Below is a small trained network, with its code and all its weights. Each question gives an input and a class and asks what happens when units are switched off, that is, made to give their printed mean instead of their output.

import numpy as np


def w(rows, s, z=0):
    codes = np.array(rows[::2]) - 128.0
    scale = np.full(codes.shape[1], s)
    scale[-1] = z or s
    return codes * scale


def norm(h):
    return h / np.sqrt((h * h).mean(-1, keepdims=True) + 1e-5)


def f(y):
    return np.maximum(y, 0)


def log_softmax(a):
    a = a - a.max(-1, keepdims=True)
    return a - np.log(np.exp(a).sum(-1, keepdims=True))


def net(x, mask):
    res = np.array(x, float).reshape(1, 2) / 4 @ E
    u = 0
    for l in range(2):
        y = f(norm(res) @ A[l][:, :-1].T + A[l][:, -1])
        res = res + np.where(mask[u : u + 9], y, B[l][:, -1]) @ B[l][:, :-1]
        u += 9
    return log_softmax(norm(res)[-1] @ U[:, :-1].T + U[:, -1])


A, B = {}, {}
E = w([
[152,87,161,96,29,155,63,3],'x0',
[63,97,99,94,144,220,118,18],'x1',
],0.0058)
A[0] = w([
[105,215,98,143,209,101,176,165,145],'L0N0',
[150,82,210,42,125,131,49,154,101],'L0N1',
[187,156,255,159,54,159,130,6,159],'L0N2',
[209,54,240,137,72,158,109,117,121],'L0N3',
[14,143,111,160,171,154,177,59,167],'L0N4',
[151,179,148,202,93,78,209,248,2],'L0N5',
[46,174,104,128,141,137,157,219,141],'L0N6',
[136,108,137,32,108,186,129,67,204],'L0N7',
[180,177,224,135,98,95,107,231,148],'L0N8',
],0.0042,0.002)
B[0] = w([
[127,89,156,69,39,202,129,110,230],'L0N0',
[140,126,86,81,197,125,133,162,168],'L0N1',
[126,106,177,119,105,126,218,138,254],'L0N2',
[100,194,93,55,169,97,129,212,205],'L0N3',
[21,108,112,67,128,133,67,85,226],'L0N4',
[86,101,30,241,132,79,28,75,231],'L0N5',
[154,123,254,44,119,166,103,35,215],'L0N6',
[150,165,137,221,179,165,178,151,238],'L0N7',
[97,107,149,195,63,149,141,17,227],'L0N8',
],0.0042,0.0049)
A[1] = w([
[180,130,164,166,118,132,124,137,252],'L1N0',
[141,155,82,217,144,85,60,113,100],'L1N1',
[220,89,140,84,87,114,141,158,36],'L1N2',
[98,141,106,77,138,158,128,102,145],'L1N3',
[95,149,54,80,254,132,83,164,41],'L1N4',
[84,161,127,118,139,152,38,145,2],'L1N5',
[155,124,87,214,75,58,55,193,201],'L1N6',
[74,118,130,163,159,180,154,133,24],'L1N7',
[102,116,125,95,105,150,74,84,254],'L1N8',
],0.0081,0.00098)
B[1] = w([
[102,195,126,179,162,163,171,123,174],'L1N0',
[235,254,199,135,216,209,162,208,208],'L1N1',
[119,185,26,72,144,128,156,114,165],'L1N2',
[115,110,172,180,118,88,98,179,232],'L1N3',
[122,232,50,86,92,10,38,238,181],'L1N4',
[109,214,82,95,111,96,105,161,169],'L1N5',
[98,26,143,184,184,174,75,116,251],'L1N6',
[158,46,163,85,69,112,129,82,218],'L1N7',
[158,136,102,130,174,87,139,210,254],'L1N8',
],0.0064,0.0063)
U = w([
[105,16,190,87,90,181,148,55,132],'0',
[129,120,55,181,110,104,127,69,111],'1',
[189,138,163,210,200,201,99,158,144],'2',
[174,254,99,74,96,131,213,111,140],'3',
[143,156,132,111,140,127,110,97,7],'4',
[78,145,89,65,129,33,49,195,136],'5',
],0.017,0.022)

Each question gives the input, the list of numbers given to net, and the class t.
The units are the neurons (one row each of A and B). Each row of codes is followed by its name. A weight is (code - 128) times the scale printed after its matrix; where a second scale follows, it is the last column's (A, B and U).
mask holds one flag per neuron, layer by layer. A switched-off neuron (its flag False) gives its mean, the last column of its row in B, instead of its output. The means were averaged over made-up inputs and are rounded, as every weight is.
A unit's drop is (log p(t) with every unit on - log p(t) with that unit switched off) / (log p(t) with every unit on - log p(t) with every unit switched off).
most important unit: the unit with the biggest drop
k most important neurons: the k neurons with the biggest drops, biggest first
top k neurons in layer l: the k neurons of layer l with the biggest drops, biggest first
drop when u is switched off: that unit's drop, to one decimal
input [-4,2], class 5: most important unit -> L0N2
input [6,-8], class 2: top 2 neurons in layer 0 -> [L0N0 L0N6]
input [0,5], class 5: 2 most important neurons -> [L0N4 L0N8]
input [7,-6], class 3: 2 most important neurons -> [L0N5 L1N2]
input [5,-6], class 1: 2 most important neurons -> [L0N2 L1N1]
input [6,-7], class 1: top 4 neurons in layer 1 -> [L1N1 L1N6 L1N2 L1N4]
input [3,0], class 3: 2 most important neurons -> [L0N2 L0N4]
input [-6,0], class 5: 2 most important neurons -> [L0N2 L0N5]
input [1,3], class 0: 4 most important neurons -> [L0N3 L0N7 L0N5 L0N2]
input [5,1], class 3: 2 most important neurons -> [L1N6 L0N2]
input [-1,7], class 5: drop when L0N4 is switched off -> 0.0
input [5,-4], class 3: drop when L0N5 is switched off -> 0.4
input [3,-3], class 3: drop when L0N5 is switched off -> 1.0
input [5,-8], class 2: most important neuron -> [L1N6]
